Each row is followed by its class.
[-269  -34  -81  -15  -88  268    9  467  -86  -30  189  258  163  323
  322 -201  -83 -348 -231 -218   68 -147   12  239  -70  356  124   25
  -85 -251  360  -19 -105   56  133  -96  -38 -165   49   -5 -225] => kileb
[-236 -124   36  150   45  109   32  297  121  -45  153  170  177   83
  418 -137  232 -270 -186 -154 -132 -361  -52   21  -21  331   20  133
 -102 -228  323   -7 -196  -25   28   17  -33 -164    6 -129 -214] => gapif
[-235  290 -139 -294  -48 -131    9   61 -123   93  -89  152 -467   93
  274   43  -70  101   53  -17  168  407   86   28  -66  133  173  -71
  189 -235  134 -238 -191 -168   61  -46 -116 -197   72  449   79] => kileb
[-204  249 -239 -321  -50  573  -41  -58  239  375 -206 -165  359  230
  139  108  416  157 -191  745  -58 -277  170   37 -219 -162  -75  168
 -139 -220 -291   90 -468  387   15  -76 -282  -55 -376   88  126] => kileb
[  58   73 -108 -132 -149  -95   67  -39  216  -72  -38  -10 -367 -115
  367  -37  -87  105 -158    3  306   45   64  -10 -267   -7 -116  169
  228  -81  -40  116 -394 -197   37 -106 -382 -133 -349   49   87] => sali
[-112  109   62 -158 -188  374  -64  -57  267  132  -80  -75   90  179
  434    6  194  335  -88  305 -240 -446   42   20 -119 -196  -13  167
  101 -165 -291  126 -634  187 -200   14 -169 -132 -304 -145   24] => gapif
[-177   35  -64   -3  -30  145  -59  402  -31  -75   81  245   72  236
  229 -183   88 -272 -149  -99   70 -148  -16  183  -16  265   46    4
  -53 -221  316  -86  -65  113   86  -98    7 -149  103  105 -145] => sali
[  57  117  -63  -84   18  156   14 -128  287  -51 -128 -160   75  137
  147  114  221  289 -143  381 -108 -278   31  -79 -110  -34 -126  126
 -180  -29 -343  200 -469    5 -170   25 -116 -103 -273  -35  119] => kileb
[-143  207  -77 -173  -26   10   51   61   -3   36 -134   56 -378   37
  187   29   -6  101  102  -10   29  244   -4   77  -93   86   36   67
  173  -92  110  -87 -173 -167   61  -43  -98  -99  -21  310  122] => sali
[-271   -9  -18  190  -50   18   31  188   30 -105  139  175  158  130
  347 -173  323 -344 -191 -129  -35 -387  -49   88   91  330  -73   71
 -226 -143  166   17  -26  -32   16  191  104 -128   -3   -4 -257] => bamod
[ -68  115  -95 -273  -38  -19   45  112   -7   21  -20   51 -328   31
  182   -2 -154  215   49    2  147  289  102   76 -147    8  110  -15
  299 -120  179 -126 -242  -14   75 -218 -317  -31  132  265  132] => kileb
[-173  -24  -23   60    0  182  -35  339   93  -27  112  162  103  151
  356 -113  118 -267 -169 -110  -80 -277   -4  142  -51  187   48   79
  -84 -237  298  -70 -238   47   63  -59  -82 -121  -39  -92 -147] => gumo
[-139   36 -125  -41   32  315 -107  345  -32  -42 -123  -14  -40  167
 -145   44  131 -107   32   79 -195 -112 -100  347  -22  188  -32  163
 -109   21   95  -72   95   66  193   73   45  -59 -140  345  118] => sali
[  24  189 -153 -173   37   82  -17 -144  292   -3 -160 -126  -11   93
  214    1  229  315 -107  354  -71 -313   85 -102 -186  -28  -69  249
  -95 -121 -423  191 -492   90 -280   66  -97 -117 -430   40   78] => renez
[-114   75  144   34  -25  458   13  328  -69  230    1  -65  -57   35
   77  105  183 -188   76  126  -95  -70  -12  124 -100  -53  -88  239
 -111   14  264 -141 -100  108  399  -10 -278   41 -325  203  161] => mamu
[-115  100 -165 -182  -12  -55   13  176   20   23 -107  115 -364  -71
  188   57  -14   76   47  -58   90  281   84   34  -37  110   61   47
  276 -113  272 -142 -120  -87  180 -101 -205  -60  127  358  132] => Monol
[-133   22  -16 -212  -22  -75   36  151  -12  -26  -60   95 -420 -113
  174   53 -126  235   -9 -131  164  239   38   94  -60   75  119  -79
  394  -77  278 -242 -200  -59  201 -138 -320  -37  317  311  176] => gumo
[ -76   52 -122  -20  -12  178 -125  397  -98   10  -73  114 -179   72
  -46  -19  109 -154   36   22 -223    0   -8  202  -68  177  -23  151
   -3   17  267 -133  -27   63  345 -115  -72  -42  -77  316  130] => bamod
[-560  -43  -78 -548  834   60  -47 -428   25  249 -770  -75  759 -343
 -304  363  511  347  106  846  -85 -225  -13  283 -135  341  153 -397
  -68 -689  181 -418  268  326  455 -134 -132   23  544  116  859] => gumo
[-144 -192  455 -196 -508  899  376  358  -76  342  643 -179 -169  211
  784  330 -380  109   65  103  235  176  -19   65 -148 -516  195   72
  538  -44  665 -314 -711 -304  520   63 -744 -113  -62  -98 -272] => gapif
[-226  195  -83  -28  -68  358  -66  336 -159  194  -93   -4   14  198
  -90   90  124  -88  121  110 -236   62    4  401  -78  111  -79   67
 -116  -43  154 -188   73  120  348   39   58   -7  -17  331   77] => gapif
[-185 -101  -61 -103  -94  175  -98  231   27 -133   50  158   48  109
  175  -22   31 -242 -245  -94  111 -268    0  204  -36  105   14  147
  -28 -177  164  -24 -182  -11  141  -63  -86 -108  -84 -109 -190] => sali
[ -84  108  -99 -197  -65  120   65  111   15   49  -50   31 -285   23
  243   35  -32   94    4   52   42  273   59   53 -130   22   87    6
  249  -24  218 -101 -232 -108  206 -117 -249  -21  139  224  136] => gapif
[-232  -33  -69   29  -31  227   26  291   74  -22  132  166  171  203
  319 -109  160 -278 -225 -113  -85 -280  -14  169    7  339  132   56
  -85 -261  271  -39 -145   25   67   15   29 -151   44    9 -226] => bamod
[ 191   14 -155 -134  112 -130  -73 -171  283  -93 -119  -23   19   46
   13  113   98  298 -149  288  -10 -131  166 -334  -40  -51    0   67
  -37    1 -249  196 -521   29 -372  -51 -211  -78 -109 -180  138] => Monol
[-114   27   59  -76  -98  153  -90  338  -34  -16  139  220   37  201
  365 -135   94 -301 -216 -140   99 -268   31  113  -19   70  110   59
  -13 -277  227  -57 -297  128   75  -84 -113 -137  -51  -71 -130] => mamu
[-124   98  -93 -207  -47   54   49  205  -42  -11  -57   96 -407  -10
  258   48 -109  209   86  -17   37  279   43   61 -106  101  139   43
  309 -109  282 -131 -210  -86  175 -151 -230  -82  128  350  159] => kileb
[-244    4   35  -14    3  147  -88  155   54   97   98  106  148   80
  188  -87  302 -425 -251  -67    9 -349  -25   72  -37  176   -4  158
 -270 -284   74  -11 -187  -72   98   91  -47 -144 -255  -69 -238] => mamu
[-184  154 -225  -65  -86  243 -171  430  -94   85  -24  119 -234  143
   -8  -17   76 -183   90    3 -116   41   67  246 -116   83   -3  179
  -36  -29  183 -204   76  172  297  -77  -91  -30 -214  327    8] => bamod
[-150  112  -83 -238  -41   96   85   89   60   24  -46    9 -309 -123
  297   -7  -98  195    0  -57  116  143   67   97 -144   99  124  104
  281 -179  148  -82 -206 -101  106 -134 -258  -77  -17  346   43] => mamu
[-133   -6   -9    8 -117  104  -10  314   37  -62  218  224   83  275
  286 -221   -6 -168 -173 -134   41 -181   35   51  -42  154  122  -12
  -52 -189  130   41 -193   41 -102  -65  -49 -140   67  -87 -289] => gumo
[  -6  185 -184  -57   -4  154  -75 -163  238  -42 -182 -129    2   88
  217   83  231  264 -104  287 -165 -278   47   16 -104  -29 -112  136
 -139 -102 -394  130 -362   54 -143   97   -1 -166 -386   71  156] => mamu
[  35   90  174   37 -135  179  -46 -222  301 -167 -198 -135 -205   57
  339   29  388  279 -138  162 -366 -603 -131  -34   34 -325 -174  344
   -5  -70 -633  362 -536   47 -426  261  168  -70 -482 -101   10] => gapif
[  39  160 -135 -125   -4   47  -41 -148  247  -39 -115  -92   12  120
  125   64  213  282 -120  363 -124 -204   83  -75 -144  -66  -85  114
 -117  -66 -333  138 -413   42 -190   -4 -110  -99 -230   -8  104] => gumo
[ -89   81 -132 -317  -71  -15  -30  116  -44   13  -91  152 -452   46
  329   14 -175  161   69  -52   67  208   48  128 -120   15   80  137
  447 -103  220 -148 -327  -71   69 -148 -173 -156   82  204   66] => renez
[-319   13   19   41  -62  287   27  322   34   12  126  178  107  202
  409 -150  178 -310 -149 -111  -51 -322  -43  219  -52  192   36  137
  -61 -283  293  -66 -135   86   77   -5  -28 -143 -103   14 -198] => bamod
[-121   72 -112 -232 -108 -195   17  101  -53   -1  -43  124 -544 -146
  159    5  -97  187  103  -34  176  301  100 -154 -130  -12   28  145
  398  -24  226 -101 -241  -85  101 -114 -305  -24  -10  275  124] => renez
[-241    3    9  -16  -63  193  -25  369  -15  -22  128  221   59  208
  339 -157  118 -285 -134 -112   36 -280  -29  150  -25  180   48  124
  -44 -223  243  -37 -145   84   68  -24  -58 -109  -38    5 -198] => kileb
[-169  -40 -138   41    3 -150 -137  177   69 -198   56  263  -44  116
  261 -243   85 -272 -186 -247   44 -336   20   77    1  276   48  102
 -113 -222   96  -33 -122   17 -130  -81   83 -247  -96   -7 -287] => Monol
[-232  -31   91  131 -200  466   86  338  -17   54  272  108  158  289
  399 -129   88 -267 -165 -137 -144 -307  -21  306  -55  127   52   83
 -102 -101  189   16 -183   57  131   69  -63  -32   -4 -107 -287] => gumo
[-121  228 -150 -226 -121  109  135  147  -60  126  -13   95 -427   79
  327  -23  -84  124  182   -2   54  301   21  124 -194  109  111  139
  354 -105  230  -77 -244 -133  166  -50 -139  -77  -19  372  115] => renez
[-113  -31 -101 -161   88  -79   -3   97  -49  -12 -184   81 -362 -205
  -19   89   62  171   66  -21  108  257   80   21    3  164   -6   29
  234   29  260 -158  -52  -99  355  -72 -282   12  250  369  194] => bamod
[-251  -38  -30    2  -15  121  -52  252   62 -113   61  182   54  112
  280 -191  207 -329 -271 -156  127 -382  -36  131   18  247   93  119
  -85 -235  152   18 -165   33    2   88  -29 -101 -155   -5 -209] => gumo
[ -62  236  -66  -19   64  440 -202  277 -129  314   52   24  152  141
  -51  -27   86  -69  178  227 -392   42  -10  227 -192   -5   18  -38
 -245   19  112 -220  129  153  276 -213  -57  -78  -37  267   94] => gumo
[  51   95 -140   56    6  -66   56 -245  252 -186 -219 -111   15  151
  114   87  294  142 -192  309  -86 -110   36 -192   27  -26  -43   93
 -172  -46 -260  184 -353  -88 -216  120   28 -140 -181  -75  125] => Monol
[-113   31  -96 -208   13  -67   18  117  -52  -12  -59   89 -335  -77
  181    6  -61  168   47  -82   79  216   86  136  -79  102   55   -3
  290 -104  207 -162 -150  -39  194 -134 -283  -41  227  326  185] => mamu
[  -8  143 -173  -88  -24   63  -67 -145  272  -66 -144  -62   87   76
  150   57  261  218 -213  360  -61 -218   92  -98 -142   -3  -53   57
 -132  -98 -269  142 -370   92 -143  -48 -156 -131 -214  -20  149] => renez
[-109   90 -186 -170   36  188 -214  401  -93  -35 -177  115 -230  103
 -152   16   58  -91   84  104 -145  -72  -53  255  -66  120   80  179
   96  -47  207 -200  -31  163  233  -97   -6  -39 -127  309  153] => gumo
[ -93  185 -158 -244 -118   30   55  119  -12   25  -25   94 -418    1
  251  -15 -130  212   65    7  129  306   81   58 -182   41   82   46
  335  -84  156  -53 -208  -86  102 -180 -207  -79   45  312   54] => gumo
[-176  -59    6   62  -79  129  -41  370    1  -79  168  215   23  165
  323 -174   73 -232 -156 -222   11 -254  -27  133   -8  217   82   56
  -19 -162  265  -44 -185   57   33  -26  -44 -137   40  -27 -179] => sali
[-202  -68   -5  156   47  392   23  401   68   58   97  138  259  155
  213  -91  173 -312 -147 -130 -106 -224  -39  205  -10  299   16   19
 -134 -158  406   -2  -90   78  190  -61  -84  -75  114  -37 -100] => Monol
[-143   48  -12  -27   -7  327  -92  382 -154   83  -55    9  -57   73
 -155   56  162 -129   83  104 -228  -22  -28  307  -42  130  -38   92
  -72   20  240 -170   38   96  410   -8  -80   43  -12  357  151] => mamu
[ -74  160  -93 -119  -14  340  -13   15  221  143 -137 -127  212  248
   47  116  264  207  -35  494 -159 -270   17   38 -109   -7  -62  109
 -103  -84 -175   34 -417  115  -52   51  -49 -126 -266   49   90] => Monol
[-173  186 -198 -125  -51   90 -217  314 -129   88 -140  136 -131  112
 -231   74  251 -267   15  130  -60   -2    9  244  -53  101  -49   98
  -77  -27   89 -177   90  124  304    9  -19  -37 -101  334  144] => mamu
[ -96  211 -112  -19  -35  211 -175  404 -181   61  -63  144 -223  130
 -108   23  210 -162  124   92 -225  108   -6  222  -57  114    5   82
  -22   12  239 -171   27  127  311  -44  -20   32   -3  350  129] => renez
[   1  155 -230 -153   38  184  -18 -223  350   17 -187 -218  163   99
  117   89  184  305  -79  398 -147 -397   78   62 -228  -80 -144  205
 -122  -55 -476  177 -490   74 -248  -10 -122 -137 -493  -58   99] => gapif
[  84  268 -208 -130  -55  105  -56 -141  329    6 -142  -94  111  204
  192   -5  266  225 -168  404 -103 -203  140 -107 -183  -99  -61  100
 -189 -126 -428  224 -503   85 -235  -47 -111 -112 -313  -89   57] => renez
[-185  -14  -52   -4 -216   55 -104  413  -42 -209   62  299  -23  332
  218 -288   22  -84 -185 -208   77  -70   56  200  100  149  177 -185
   39 -121  216 -112  -55  178   88 -102   80 -122  412  165 -175] => bamod
[-163   91 -181 -226    0  -59    3  107  -26    6  -68  115 -398  -70
  212   12 -169  184   80  -78  154  295   93   81 -132  134  152   -8
  337 -144  287 -203 -188  -83  122 -192 -271 -124   95  318  140] => Monol
[ -39   92 -103 -119   19  253 -176  443 -129  -30 -179   72 -181  109
 -195   47  183 -120   51  118 -183  -16  -59  294   23  111    4  100
   39   11  228 -172   12  170  357  -65  -45   25   91  387  186] => sali
[ -38 -113  120   37 -233  377   34  735 -185  -42  341  242 -112  398
  271  -89  -99 -238   23 -218 -220  -98  -29  125  -13  -35  130  310
  177  -41  583  -62 -228  144  166  -13 -144  -35  242  -98 -225] => Monol
[-163   62  -54 -103  -51  311 -127  377  -97  111  -78   35 -108   98
  -72   36  121 -153  134  101 -180  -81  -35  321  -99   -3  -27  171
   27   -3  241 -215  -26  155  339  -69 -132    6 -142  285  150] => sali
[  48  146 -182  -29    3   22   46 -119  309    7  -33  -35  161  178
  343  -29  209  274  -68  380 -150 -193  130 -109 -221   17 -110   80
 -182  -81 -263  173 -361   68 -207 -125  -96 -175 -142  -42  101] => Monol
[ -11  162 -141 -145  -27  136  -40 -119  208   -2 -144  -82   19  172
  157   89  181  243 -122  358 -101 -230   63   30 -139  -29 -112  120
  -91  -80 -304  107 -444   62 -130   11 -108 -125 -250   25  114] => kileb
[-262  -59    9 -103  134  311 -113  369   -4   95  -47  194  246   65
  138  -51  276 -253  -95  -12 -190 -317    1  260  -23  114   22  156
   21 -277  415 -168 -149  246  242 -115 -148    8  249  -54  -68] => renez
[-152   69  -86  -46   18  237 -142  457 -141   31 -109  110  -85   59
 -190   29  148 -206  117  100 -186    9  -38  225  -35   95  -23   82
    1   60  301 -157   92  121  315  -82  -50   49   -5  337  165] => gapif
[  22  200 -165  -38  -38   96   18   -8  231  -16  -72  -51   68  197
  150  -36  282  137 -137  384  -24 -115   69 -161 -124   54  -74   47
 -120  -55  -95  109 -327  130 -106   -5 -108  -90  -86   44   81] => renez
[-159  251 -118  -10  -16  316  -65  334 -169   73 -115   40 -156  127
 -113  109  279 -172  128  190 -189   33  -59  271  -79  160  -91  194
 -198   14  110  -70  126   51  373   71   45   33 -153  394  164] => renez
[  85  173 -103 -128  -98   79  -31 -167  226   25  -30  -84   56  205
  235   61  146  268 -203  350  -61 -172  148 -116 -158  -94  -51   20
 -186  -76 -371  140 -500   40 -157  -22 -144 -157 -201  -96   66] => bamod
[  19  154 -126  -68    3   41  -52 -153  249  -17 -113  -66   47  116
  210   29  226  266 -153  311 -104 -195   92 -128 -112  -47  -68   71
 -159  -68 -331  118 -420   20 -177   18  -87 -137 -192  -19  101] => Monol
[-251  -13  -84   -5  -76   84  -27  221   75   -7  156  221   99  194
  397 -119   20 -241 -185 -145   -5 -275   12  120  -91  254   76  116
  -46 -258  234  -66 -229    7  -45  -69  -44 -224  -90  -86 -227] => kileb
[   1   43    4  -31   24  128  -83  364  -37  -20  115  269  153  175
  165 -107  110 -346 -199  -62   67 -105   15   86  -10  114   -3 -130
 -123 -124  220   46 -127   10  123 -202  -72  -89  277  -96 -143] => Monol
[ -69  159 -116 -284 -101   18  -23   91  -11   47 -164  127 -363   10
  282  -36 -197  234   80   -7   66  284   78   61 -146  -32  151  -49
  401  -87  159 -144 -315  -50  139 -264 -181 -103  108  251  214] => gapif
[ -71   55 -119 -258    1 -140   -8   75    2  -54 -101  112 -398 -120
  145  -12 -140  180   26 -116  168  227   87   61 -107   74   69   67
  322 -117  125  -72 -173 -108   73 -156 -298  -79   70  295  112] => renez
[  -6  236 -231 -106  -63   80   -4 -216  295   27 -110  -82   93  160
  191   -2  236  198 -129  385  -30 -170  123  -63 -215  -54  -88   83
 -182  -73 -399  178 -362   38 -196  -21  -97 -133 -315    3   56] => renez
[   0  119  -80 -126  -21  172  -11 -227  168   47 -175 -163   80  142
  249   43   96  193 -127  352   23 -252    9   -1 -178 -111   30  145
 -140 -134 -311   62 -429   30  -71   55 -114 -203 -404 -135  201] => renez
[-215  -34  -33  -21  -84  117  -41  327  -11  -95  142  212    8  228
  353  -85   66 -313 -213 -278  -32 -272  -21  208   55  328   75  148
  -87 -280  244  -53 -117  -61  116   87   22 -218  -68   51 -245] => bamod
[ 117  144 -120 -139  -83   84  -60 -136  304  -11  -36  -94   81  165
  149   10  111  406 -131  355  -87 -169  129  -86 -200 -135   13   16
  -65  -61 -355  129 -506  106 -240 -153 -197 -141  -80 -105   38] => renez
[  68  129   -8  -51  -25  384   25  -79  267   74  -90 -144   91  111
  188   46  275  224  -78  409 -281 -301   14   -6 -151  -84  -89  205
 -116  -51 -261  191 -394   54  -47  -19 -148  -73 -280   12   57] => bamod
